Here is a tiny trained network, its code and every weight. The questions are about switching its units off for an input and a target symbol, where a switched-off unit gives its printed mean instead of its output.

import numpy as np


def w(rows, s, z=0):
    codes = np.array(rows[::2]) - 128.0
    scale = np.full(codes.shape[1], s)
    scale[-1] = z or s
    return codes * scale


def norm(h):
    return h / np.sqrt((h * h).mean(-1, keepdims=True) + 1e-5)


def f(y):
    return np.maximum(y, 0)


def softmax(a):
    e = np.exp(a - a.max(-1, keepdims=True))
    return e / e.sum(-1, keepdims=True)


def log_softmax(a):
    a = a - a.max(-1, keepdims=True)
    return a - np.log(np.exp(a).sum(-1, keepdims=True))


def net(x, mask):
    ids = ['Γαβεξσφ'.index(c) for c in x.split()]
    T = len(ids)
    res = E[ids] + P[:T]
    r = norm(res)
    for j in range(2):
        rows = slice(2 * j, 2 * j + 2)
        q, k, v = (r @ M[0][rows].T for M in (Q, K, V))
        z = softmax(np.where(np.tri(T) > 0, q @ k.T / 2**0.5, -1e9)) @ v
        o = O[0][rows]
        res = res + np.where(mask[j], z, o[:, -1]) @ o[:, :-1]
    y = f(norm(res) @ A[0][:, :-1].T + A[0][:, -1])
    res = res + np.where(mask[2:10], y, B[0][:, -1]) @ B[0][:, :-1]
    return log_softmax(norm(res)[-1] @ U[:, :-1].T + U[:, -1])


Q, K, V, O, A, B = {}, {}, {}, {}, {}, {}
E = w([
[31,74,112,145],'Γ',
[37,254,74,185],'α',
[237,142,142,154],'β',
[115,201,89,46],'ε',
[60,121,95,212],'ξ',
[69,63,139,129],'σ',
[20,43,148,66],'φ',
],0.016)
P = w([
[105,185,253,30],'0',
[127,86,4,53],'1',
[161,112,17,64],'2',
[188,122,3,58],'3',
[124,167,239,78],'4',
[98,167,179,71],'5',
[97,188,185,81],'6',
[183,176,80,79],'7',
],0.0048)
Q[0] = w([
[110,167,237,145],'H1',
[68,213,131,30],'H1',
[106,234,175,2],'H2',
[222,89,171,161],'H2',
],0.017)
K[0] = w([
[143,90,29,157],'H1',
[97,151,65,15],'H1',
[76,74,2,181],'H2',
[161,177,113,24],'H2',
],0.016)
V[0] = w([
[140,194,73,22],'H1',
[51,155,91,169],'H1',
[93,127,74,6],'H2',
[87,79,105,153],'H2',
],0.018)
O[0] = w([
[199,160,184,40,233],'H1',
[35,182,143,136,254],'H1',
[113,104,114,5,205],'H2',
[143,81,185,176,224],'H2',
],0.016,0.0098)
A[0] = w([
[110,120,74,168,32],'N1',
[114,175,108,203,62],'N2',
[122,212,240,141,224],'N3',
[139,51,61,175,4],'N4',
[156,6,140,86,103],'N5',
[171,105,110,64,182],'N6',
[64,113,151,204,211],'N7',
[253,90,67,168,135],'N8',
],0.012,0.0023)
B[0] = w([
[123,113,156,91,140],'N1',
[120,114,198,155,158],'N2',
[137,183,128,192,255],'N3',
[187,125,221,113,138],'N4',
[144,170,176,169,168],'N5',
[143,81,116,145,176],'N6',
[196,136,86,149,213],'N7',
[139,129,6,166,146],'N8',
],0.02,0.0094)
U = w([
[2,72,83,174,58],'Γ',
[28,244,106,134,184],'α',
[202,126,46,192,81],'β',
[209,175,140,59,234],'ε',
[134,149,139,234,164],'ξ',
[135,39,197,231,4],'σ',
[40,50,177,108,253],'φ',
],0.01,0.0019)

Each question gives the input, a string of symbols that net reads in full, and the target symbol t.
The units are the heads (2 rows each of Q, K, V and O) and the neurons (one row each of A and B). Each row of codes is followed by its name. A weight is (code - 128) times the scale printed after its matrix; where a second scale follows, it is the last column's (O, A, B and U).
mask holds one flag per unit, heads first, then neurons. A switched-off unit (its flag False) gives its mean, the last column of its rows in O or B, instead of its output. The means were averaged over made-up inputs and are rounded, as every weight is.
A unit's drop is (log p(t) with every unit on - log p(t) with that unit switched off) / (log p(t) with every unit on - log p(t) with every unit switched off).
The circuit of an input: a set's keep is (log p(t) with only the set's units on - log p(t) with every unit switched off) / (log p(t) with every unit on - log p(t) with every unit switched off). Starting from all 10 units, units are removed one at a time, each time the one whose removal leaves the highest keep (on an exact tie, the one counted first), for as long as the keep stays at least 0.8.
circuit, biggest first: the units of the circuit, biggest drop first
top k neurons: the k neurons with the biggest drops, biggest first
which heads matter: for each layer, one digit per head in row order, 1 if its drop is at least 0.15 and else 0, layers parted by /
drop of u: that unit's drop, to one decimal
input σ σ σ β Γ, target σ: which heads matter : 11
input σ σ Γ, target σ: top neuron : [N4]
input φ Γ Γ, target φ: which heads matter : 01
input σ α α Γ σ, target α: which heads matter : 10
input σ Γ α σ φ φ α σ, target φ: which heads matter : 11
input σ Γ φ α σ ε α σ, target σ: circuit, biggest first : [H1; N3; N7]
input σ ξ Γ σ, target σ: circuit, biggest first : [H1; N4]
input β ε σ ξ, target β: which heads matter : 10
input α α ξ α α φ, target ξ: top 2 neurons : [N7; N3]
input α α ε α σ Γ, target ε: drop of H1 : 1.1
input ε ε φ, target ε: drop of H1 : 1.0
input φ α α σ, target φ: drop of H1 : 0.1
input α α β Γ α σ α β, target β: drop of N8 : 0.2
input φ ε Γ α Γ Γ α ξ, target Γ: top neuron : [N3]
